Table B holds the same points as the rows below and some others, measured another way and shuffled. Each row below is followed by which row of B it is.
B:
1:   27 -132  -72  200  -97   59 -144  204  175 -115  215  158   98 -144  122  289 -299  137   94  436  235  263 -173   84 -440 -230 -419  -26  -82 -225  -16  169 -220  115  222 -166
2: -124  117 -247  104 -181  199   44  187   29 -260  186  -66  111   58  -79  231 -289  -77   39  290   97  351 -123   88  -96  -87 -208 -283  125  -53   85  181   38  238   30 -134
3: -156  248 -112   54   92  -54  -59 -207 -128   70  195   15   56  -76  -47  130  -40  -37  191  150  100  161  226  -80  -81  -10 -113 -280  -33 -153  -60  225  -95  114    9  -29
4: -104 -108  177  193  -18 -238 -138 -192   21   65  101   91  -36  -62   83  197 -136  123  172  304   83   18  216  -45 -324    2 -204 -127   -8 -348  -63  159 -165   36   68  -81
5:   19   99   49 -127  310 -125 -135 -248 -237  211 -135  -87  179   67 -114  -50  -13 -149   69  -55  -92 -144  103 -418  235   30  185  -79   42  -94  -80 -124  181 -159  157  272
6:  -42 -160  284   43   90 -155  -88  -94   12   12  -59  -98  -69   46  -67  131  -99  -22   -3  143  -40  -17   34 -235  -58  135   68  -50  127 -222  -16  -41   57 -156   73    5
7: -301  332  -15 -204  -46 -237  -35 -468 -318 -118  159 -132 -272  300 -277   71   62   66  104 -314  223   58  635   47   65  153  146 -552  360 -441  -50   51  -42  -25 -343  191
8: -337  -31  294   10 -186 -245   38 -413 -128 -277 -108 -100 -462  374  -19  -50   40   64  -35 -288  -70 -128  408  113  108  179   94 -365  250 -344  -11  -86   91   15 -425  163
9:  -39 -384  341  261  139 -235 -147  180  271   80  -77  109 -167 -134 -125  295  -82  164  -50  546  -31  126 -138 -146 -373   87 -173  117   57 -288   25   24  -73  -99  171 -274
10: -196 -212  231  169  -48  -64    6   75  146 -203  -67   35 -327   85  -62  122  -50   94 -127  144  -57  128  -60   55  -91   86  -85  -57   99 -169   40  -26   16    5 -161 -124
11:    5 -161  -46  198 -222  246   15  310  188 -284  172  -44  150  -38  114  267 -422  -56   -3  400   85  290 -360   42 -224 -109 -262  -27   24  -10   73  138  -22  127  164 -201
12:   43 -318  204  -34  223 -126 -124  218   61  131 -116  214  -73   10 -249   97 -141  216 -177   99   64  -14 -151 -180  -20  -55  134  395  117 -134  -12 -228  -47 -305    8   27
13:  -69 -160  120  291  -42 -118  -94  -38   98    7  -12    4   96  -56  126  200 -200  -31  148  489 -105   48  -33 -109 -254  -15 -270 -141  -41 -196    6  156   26  163  205 -138
14: -216 -317  297  318 -145 -254 -110  -44  239 -261 -217   48 -418  153   80  147   23  151  -49  324 -139   60   17  142 -321   35 -367 -301   62 -429   40  -19   66  187  -46 -106
15: -176 -162   70  250 -169  -41  -18  -14   89 -204  -83  112 -136  111  162   50 -134   69    6  199 -110   32  -35  134 -120 -114 -279 -137  -52 -157   17   26   43  230  -85  -23
16:  -18 -443  147  337 -261  -77  -85  122  182 -174 -211  176   49  139  284   71 -352  117   -4  383 -167 -119 -224   92 -219 -235 -358   80  -60 -183   48  -75   89  210  119   11
17: -178  -47  167  102  -17 -262 -116 -157   26  -32   77   -1 -208   50 -130  242  -39  134   89  234  107  119  266   -4 -284  101 -134 -283  175 -427  -15  120 -102   13  -31 -108
18: -240  125  131   34   36   22   65 -344 -177  -23  225  158 -196  -67  222 -111  -17   55   77 -308   88  -44  264   45  124   -7   71   49 -215   32 -145  112 -247  -47 -376   93
19: -185 -120   94  235 -134   17   32  -71   37 -142   42  182 -111    1  249    4 -168   78   39   86  -45    7    3  126  -64 -112 -194   21 -160  -32  -33   85  -93  163 -174  -31
20: -136  -83   97   75   92 -269 -157 -125   11  -50 -265   35 -223  212 -137   44  101   92  -32  131 -108  -16  119  -49  -66  -15 -158 -298  126 -380   -4 -136  159   79   12  116
21:  -79 -134  187   62  -47  169   74  193  113 -197  206  -86  -91  -65  -62  220 -253  -34 -105  125  105  252 -199  -64  -51  130   84  102  111   24   35   80  -92 -158  -70 -201
22:  -70 -148  174   73  -61  -38  -47   71   93 -153   67 -101  -98   52 -109  238 -191   24  -32  222   82  164  -47  -73 -168   99  -35 -113  197 -231   34   32   -9  -75   40 -120
23:   35 -407  345   74  177  -61  -74  314  205   27  -96   58 -122  -54 -213  206 -165  108 -212  274  -15   88 -301 -231  -94   96  110  346  137  -91   40 -155   -5 -313   85 -157
24: -135 -200  285  172  -64 -245 -133  -83  143 -107   65  -11 -258   17  -43  278  -82  152   44  307  105  123  137    8 -391  111 -198 -218  154 -452   -3   96 -128  -24   23 -163
25:  -17 -242   11  235  -96  -17  -64  145  103  -88 -218   69  144  127   91   73 -266  -20   -3  386 -200  -20 -237  -56  -61 -170 -248  -31   -6  -86   63  -59  208  201  176   10
26:   65   11   33  -10  254  -50 -136 -105 -117  175 -120  -62  259  -17   -9   11 -101 -163   77  140 -117  -83  -72 -387  121  -31   51  -17  -50  -34  -54  -74  164  -75  268  165
27: -128 -104   95   68 -177   28   51 -172 -133 -128   17  118   -6  153  244 -107 -268   45   28 -182  -27 -168   82   62  146 -132   26   95  -56    1  -55  -47  -27   35 -230  179
28: -152   42 -138   98   81  182   43  258  103 -197  -68    2  -96   44 -161   86  -18  -84 -141  194 -108  303 -282  -12   99  -39 -119 -141   20   76   74   -8  163  146  -41  -90
29: -114 -163   86  179  -11  -97  -71   35   95 -132 -224   12 -117  142  -17   74  -52    5  -50  254 -182   40  -95  -39  -53  -30 -194 -181   50 -191   46  -71  190  151   45    9
30:  -28 -388   -2  516   27 -150 -241  351  436  -37 -250  326  -62 -137  117  264  -53  202   14  884 -160  221 -374   93 -563 -287 -759  -89 -218 -308   57   67   25  388  374 -266
31:  -90 -107  133  -28 -305  153  116   28  -60 -336  132 -223   28  235    0  124 -429 -103  -58  -76   68   49  -49  -23  114  101  183  -49  296  -33   66  -16   79  -85 -143   21
32: -219  154    2  -84  -73 -185  -28 -234 -176  -96   96  -92 -144  239 -265  146  -76   53   63  -54  140   83  381   10   -8  100   76 -380  338 -357    5   43    3    0 -189   71
33:  -28  -29  -21    6   90  -35  -75  -11  -71   -9 -176  -32  110  155  -75    8 -121  -81  -17   97 -128  -28  -74 -196  142  -60    0  -99   81  -85   12 -122  226   25  105  151
34: -103   39  -45    1   94 -136  -94 -123 -123    5 -214    6    4  220 -132  -26  -11  -32    7   46 -132  -51   90 -126  135  -62  -27 -232  107 -184    7 -120  229   89   17  198
35:   72 -314  -15  213  116  148 -137  480  315  -81   24  371  -55 -215   72  170 -164  231 -146  368  127  270 -496   74 -307 -315 -376  347 -240  -23  -12  -46 -196   -1  153 -159
36:   24 -186  116   70  184 -294 -234 -123  -48  196 -258  167   68   88  -17   -1  -53  110   49  195 -106 -195   59 -206  -66 -143 -115   22  -16 -289  -57 -160  100  -24  185  195
37:  -23   -7 -164  100 -134  133  -32  170   39 -154  170   21  171   15   -2  219 -334    3   59  290  145  235 -139   33 -166 -157 -211 -107   62  -96   35  122  -39  134  112  -80
38:  -50 -550  478  389  -51 -170  -73  -30  190   94  -20  377 -102 -199  415   46 -261  251   41  288  -79 -208  -86    6 -298 -112 -195  498 -304  -88  -91   37 -269  -65  -36 -127
39: -184 -244  221  260  -89 -135  -47    8  167 -206 -201    1 -256  138   42  105  -37   35  -59  285 -192   51  -64   28 -141   47 -231 -204   55 -234   51  -25  147  150  -28  -81
40: -163  -33  160  177    8 -124  -70  -83   93  -80   93  -66 -154  -50  -40  247  -40    5   82  322   27  199   91  -57 -257  129 -179 -283   70 -276   -1  180  -54   62   47 -183
41:  -82  -51  173  -70  -81  248  151   82  -55 -202  268 -125  -20    4  -20  101 -331  -90  -99 -168  134  130 -117 -101  173  137  307  196  128  161    1   29  -91 -253 -207  -57
42:  -97   23   89  133   -2 -119  -80 -245  -81   29   48  -62   89   -4  112  107 -133  -77  183  200  -37  -16  156 -151  -91   28 -116 -228  -19 -193  -50  136    9   82  100   23
43:  -81  -85    9   13    5   38  -26  108   19 -172 -118  -13  -89  184 -114   47 -112   -1 -122   39  -48   89 -129  -42   87  -46  -18  -88  131  -93   43 -130  147   12  -42   70
44: -253  161 -133  206   15  185   81   34   51 -154  174  165 -144 -141  118   48    5  -14   30  117    2  289  -64  139  -24  -98 -245 -127 -243  104  -29  220 -113  250 -195 -140
45:  -67 -115   70  -75    6   11   -3   23 -102  -67  -35  139  -59  156  -55  -54 -193  112 -115 -200   56  -69  -13  -20  172 -110  150  209   78  -28  -30 -179  -12 -147 -205  173
46: -118 -214  346   39  -47  -74  -26   62  147 -250   34 -178 -318  100 -170  249 -101   37 -132  123   70  186  -37  -67 -158  240   52 -135  291 -281   49  -35   -1 -187  -62 -144
47:  -22  119 -344   96  -66  105  -69  135  -38  -10  214  164  299  -52  -10  199 -326   50  154  329  192  229  -50   51 -179 -293 -287  -94  -26  -79    1  188 -106  225  133  -48
48:  -55  -64  110 -179  164   50  -24   99  -51  -95   27   79 -231   95 -221    6  -37  124 -214 -272  165   95  -65  -67  161   -5  224  186  128  -55  -38 -213  -69 -303 -219  121
49: -225  370 -364  -29 -129  241   97   93  -76 -316  226 -196   23  145 -241  212 -147 -169   28  111  115  451    4   82   69   19  -92 -528  233  -41   93  199  106  251  -98  -85
50:  -72 -171  187   58  -21 -237 -126  -89   -8   25   47   69  -78   60  -93  195 -178  169   56  181  127    3  179  -51 -234   13  -55  -39  171 -369  -29   13 -113  -96    1  -19
51: -177 -155  257   62 -169 -157  -16 -301 -101 -179  -95   28 -216  257  166  -82 -120   82   -2 -199  -56 -212  222   52   59   -1   15  -97   67 -237  -49 -109   26  -10 -247  207
52:   54    3  -66  157  448 -111 -225   73   55  338 -122  172  216 -255  -79  124   56  -42  101  505 -122  110 -171 -351 -126 -126 -231   19 -224  -65  -53   57   55   51  396  -49
53: -335   75   68   81 -212  -52   91 -278 -122 -287    6  -14 -299  263   74  -49  -40   26   11 -186  -56   -2  272  190  113   36  -33 -326   94 -160   -4   33   44  174 -396  100
54:  -95 -209  267   92  187 -172  -85  142  149   40  -56  -17 -200  -34 -311  265  -25   75 -103  338  -17  178  -61 -197 -158  191   34    4  207 -228   45  -18   13 -162   51 -204
55: -165  -84  114  179  -29 -314 -124 -160    0  108   83  160  -75   -6  -81  230 -120  204  161  342  101   42  302   18 -325  -13 -190 -151  101 -405  -23  159 -160   75  -17 -115
56:   -1  -48   17  -49  153   84  -43  136  -12  -80 -139 -106   41  112 -164   49  -98 -132 -123   58  -92   88 -234 -240  178   18   95  -28  116    5   33 -161  225  -89  102   86
57:  -73 -280  376   43   70 -195  -95   43  126  -78  -56  -68 -278   73 -214  220  -68  107 -121  168   43   77   -6 -145 -167  197   66  -10  258 -324   23  -92  -13 -239   -5 -106
58:  -62 -150  114   44  237  -25  -92  280  184  -48  -72   59 -245  -42 -309  201   47   94 -192  235   32  275 -222 -116  -96   58  -37   35  102 -144   35  -92    8 -134   30 -146
59: -107  119  144  -90  -40 -128  -43 -446 -269  -46    6 -242   51  219   51  -19 -128 -159  144 -178  -29 -160  311 -211  167  130  167 -319  162 -213  -63  -10  126  -66  -37  251
60:   -5  -10  -75 -163  274  180   -7  261  -65   85  165  327  -42 -119 -211    0 -125  201 -180 -206  260  156 -168  -52  164 -184  199  486  -58  154  -74 -133 -231 -293 -207   60
61:  -78 -199  240   52  -91 -206 -100  -89   21  -74   36  -10 -125  117  -74  194 -193  138   19  133  120    7  156  -33 -213   60  -26  -84  220 -375   -4   -6  -77 -111  -22  -18
62:   27 -208   52  197   82    7  -93  167  110   25 -152   35  175  -24   31  115 -201  -70   -2  412 -170   44 -284 -205  -61  -90 -164   54  -50  -26   31  -25  157   71  254  -47
63: -160  213  -32 -270  -21  -71   29 -364 -390 -146 -184 -231  -26  483 -176 -182  -56 -158  -36 -475  -98 -197  294 -161  508   65  344 -341  324 -127   -4 -243  338  -58 -235  453
64: -254  250   40 -222 -193   89  156 -516 -435 -234  180  -51 -140  313  177 -262 -156  -45   33 -769  110 -209  426   93  461   -1  353 -109   64   31 -119  -68  -53  -84 -571  411
65:  -30   45 -100  -47 -143   43  -24  -51 -158  -83  144  -16  210  138  -22  104 -358   -9   91   20  152   29   81  -36   15 -114   16  -76  160 -119   -7   33  -12   10    4  111
66: -104   34  -22  -25  -81  158   84 -142 -209  -84  117  137   90   74  227 -155 -274  -12   25 -289   35 -115   40    9  264 -168  115  183 -128  164  -80  -23  -67  -13 -248  214
67: -263   81   48  189   67   82   48  -69   51 -105  172  169 -265 -167  141   40   60   44   23   49   23  223   24  100  -60  -11 -177  -72 -244   27  -71  196 -195  119 -235 -137
68: -141  110  -81  -18  167  114   15  172   41 -168  -88 -146 -130   99 -304  113   58 -143 -149  120  -93  310 -193 -131  156  100   17 -257  160   -8   74  -54  234   36  -12  -49
69: -131   50    9   -7 -183  257  144  116  -11 -336  192 -253    6  121  -85  177 -304 -176  -66   20   62  265 -140  -32  111  135  119 -165  233   57   78   85   81  -10 -117  -96
70: -196  333   42 -265   35 -119   45 -535 -453  -19    4 -327   34  344 -173  -97  -51 -233  103 -419  -42 -161  473 -270  439  228  423 -410  320 -135  -46  -50  223 -118 -208  353
71: -136   -9  -31  170   20  119   30  -14  -18  -18  109  253    5 -119  229  -39 -144   50   49   38    0   49  -59   47   28 -183 -137  152 -276  122  -69  101 -143  112 -140   -3
72:   52 -192  -34   32  291  108 -105  420  142  114   86  445  -60 -227 -147  110 -108  286 -177  146  216  220 -329  -21 -114 -269  -85  517 -171   49  -50  -99 -267 -191  -11  -96

 126  -97  272 -166  280 -183   30  123    6  208   45  -19 -283 -186  161  131  327 -154 -296  213  -28 -111   36  333 -190  149   55 -304  123  -98  236 -143 -128 -> 51
   3 -101 -197   18  127  260   82  108  -38  113 -208   60  141  -13 -277 -271  162   60   64  209  -51    8   13  -68  -58 -210  -81   25   34  -59   94   30  -45 -> 66
-124  108   55   22  -65  -18  -74  -34 -151   27   21  -93  -58   76   24   72  -50    8   15   11  -44   13 -106 -186  -41  -60   -3   42  -88   61   93   -2    6 -> 22
 103 -132  -53    7  205  171   71   62   22  115 -165   41   64  -47 -168 -162  221  -10    1  232  -54  -24  -21  -13 -148 -112 -123  -54   66  -83  180    7  -81 -> 27
 -83 -128 -117 -184 -181  284 -111 -205 -164 -257 -213  -77  272  210 -181  -97   -7 -164  102   45 -117 -151 -201 -372   24 -325 -139  175  -54  -26  -75   61   73 -> 55
-253 -159    7  -55   70  -48 -225  274 -134  153  -19  -56   -1   69  -42  -48   -1  -81 -289   30   21 -303  123   93  145  -96    6   -9  -36  -46   80   52 -242 -> 44
 -56    1 -124  232 -141  230   18  -82  -18  -34  -45   69  215  165 -368  -77 -256  262  394  145   34  324  -52 -545    6 -247 -125  105   -1 -113  175  295   46 -> 56
 105   71 -107 -131  -99   97   -3  -87   62  -83 -160  206  254   93 -317 -102  -87   85  123 -134  -23  172  -14 -463  -89  -41  -54  151 -218   35    4  204   33 -> 48
-247  307  -65   60   -3  -13   94  225 -211  214   13    8 -166  -24   27 -177   75  202  -44   -9  -40  107   -7    3    8   88  154   24 -216   99   10  -66  -31 -> 41
 136  -28  121   26  225  -65   25   83   36  173   49  -32 -267 -127   92  138   57   90  -13  270    8  125   60   83  -95   51   58 -297  217 -130  400  -51  100 -> 25
 150   95   72 -284  117 -214  -66  107   63  130  -26  112 -148 -110   36  138   31  -31 -221 -105   -8   11  154   33  -84  158  169 -141  -67   63  149  -52   70 -> 35
 -36  -15  148 -179  153  -35  189  180 -104  174    8   67 -164 -153   -4 -126  425  -90 -216  210  -49  -42    2  300 -141  100   96 -196  -21 -112   -8 -108 -197 -> 38
-238   11 -113  -13 -263  281  176    0 -222  -98   48   17   23   93 -274 -113 -113  222  374  337   11  344   -5 -244  178 -312  158 -113  161 -283   -9  136  198 -> 5
-198   19   73   -4  117 -269 -407  178 -188  280   58 -306 -263   23  267  343 -156 -175 -369  -78  -22 -380  100  167   73 -121   98  -23   48  236  258 -213    0 -> 49
 197  100   69 -267  202 -154   63  125   55  179  -42  109 -217 -191   57   73  188  -21 -201   21  -38   56  124  163 -152  165  180 -213   -3   28  165 -137   90 -> 45
  26  -57 -284   90  -58  392  -54 -195  -89  -88 -278  -86  301  165 -299 -150  -69    8  301  123 -114   15 -175 -455  -81 -444 -204  239   29   81   93   33  177 -> 65
-166  -10   82  125  -65 -126 -224   75  -68  129  102  -54   -7  114  -92  194 -276   68  -18  -18   67   21   77 -228   59 -108   -8   22  -23    3  207  158 -104 -> 68
 103   41  185  -96  180 -248  -84  110   31  216   80  -10 -270 -125  122  243   24  -18 -198   52   18   17  114  112 -110  125  116 -220   69    9  295  -76   14 -> 43
-183   25  -64  112 -240  282  100 -117 -162 -161  -28   30  176  188 -270 -172 -104  187  365  180  -22  266 -175 -472   44 -211  -84   93  -62 -172   10  238   18 -> 6
 128 -211 -194  219  -48  445   28 -219   78 -160 -216   83  390  190 -479 -185 -155  189  495  282  -13  257 -137 -639  -74 -377 -323  119  113 -205  242  332   67 -> 63
  50 -229   16   15  148  145  -97   23   57  -44 -147   43  147   91 -113 -158   73   -1  -32  134  -23 -123  -78 -203  -41  -19 -236   -9  -16 -163  226  185 -177 -> 53
-303 -193 -109    7 -120  210 -129  130 -144  -69 -114   52  296  226 -295 -282  -50   20  -17   43    9 -159  -18 -267  171 -192 -153  164 -154 -155  -55  275 -286 -> 67
-247  -66 -123 -196  -56  233  118  227 -169  -70 -111  129   85   65 -168 -420  183  103  -40  156  -31  -33   16  -21  182  -21   72  -53 -112 -253 -118  130 -115 -> 18
   8   14   61  -98  -42   30  -61 -149 -112  -32  -66  -85   31   58  -28   91   67 -154  -14   24  -95  -70 -154 -171 -148 -133  -63   70  -52   82   47  -58   13 -> 61
-262  309  200  -72   89 -389  -61  310 -248  381  202 -127 -466 -140  321  187  113  -26 -402  -83  -17 -108   94  363  -27  208  303 -132 -146  199   68 -265 -103 -> 21
   0  -79   27   70   21   46  -31  -10  -51  110   18  -54  -27    7 -152  129  -70   25  116  223   12  109   31 -116  -52 -232   -6  -87  175  -79  222   42   46 -> 33
 -36  298   61  -78 -122  -74  134   16  -62   23   71  151 -101   -9  -59  -14  -45  216  102  -55   -1  340  -13 -247  -58  174  160  -44 -202  -11   33   93   71 -> 23
 -35  -54  -32 -147  -80  100 -175 -140 -119 -125 -133 -105  105  137  -41   58  -51 -143   -5  -16  -91 -148 -126 -263  -17 -206  -72  102  -34   51   52   -6   85 -> 32
-297 -112 -100   91 -174  328   27  -26 -264 -104  -37 -117  106  181 -191 -164  -37   75  246  312  -42   44 -141 -240  132 -358  -61   24   96 -205   19  106   18 -> 42
-121   15  167 -162  -87  -64 -105  -77 -175  -81   33 -106  -74   82  110  112   39 -143 -111    6  -67 -115 -142  -99  -30   -8    8  -19  -79   -4   29  -26  -41 -> 24
-233 -106  -72  158 -142  330   72  -66 -236  -61  -28 -117  107  146 -223 -139   -2   75  296  357  -43  102 -165 -244   46 -381  -98   28  131 -186   52   97    1 -> 59
 -56  -51   -1  109   31  -40 -185   98   17  100   -1   31   50   99 -133   52 -227  128    4   10   59   30   88 -259   51  -53  -64   14  -26  -43  260  204  -85 -> 28
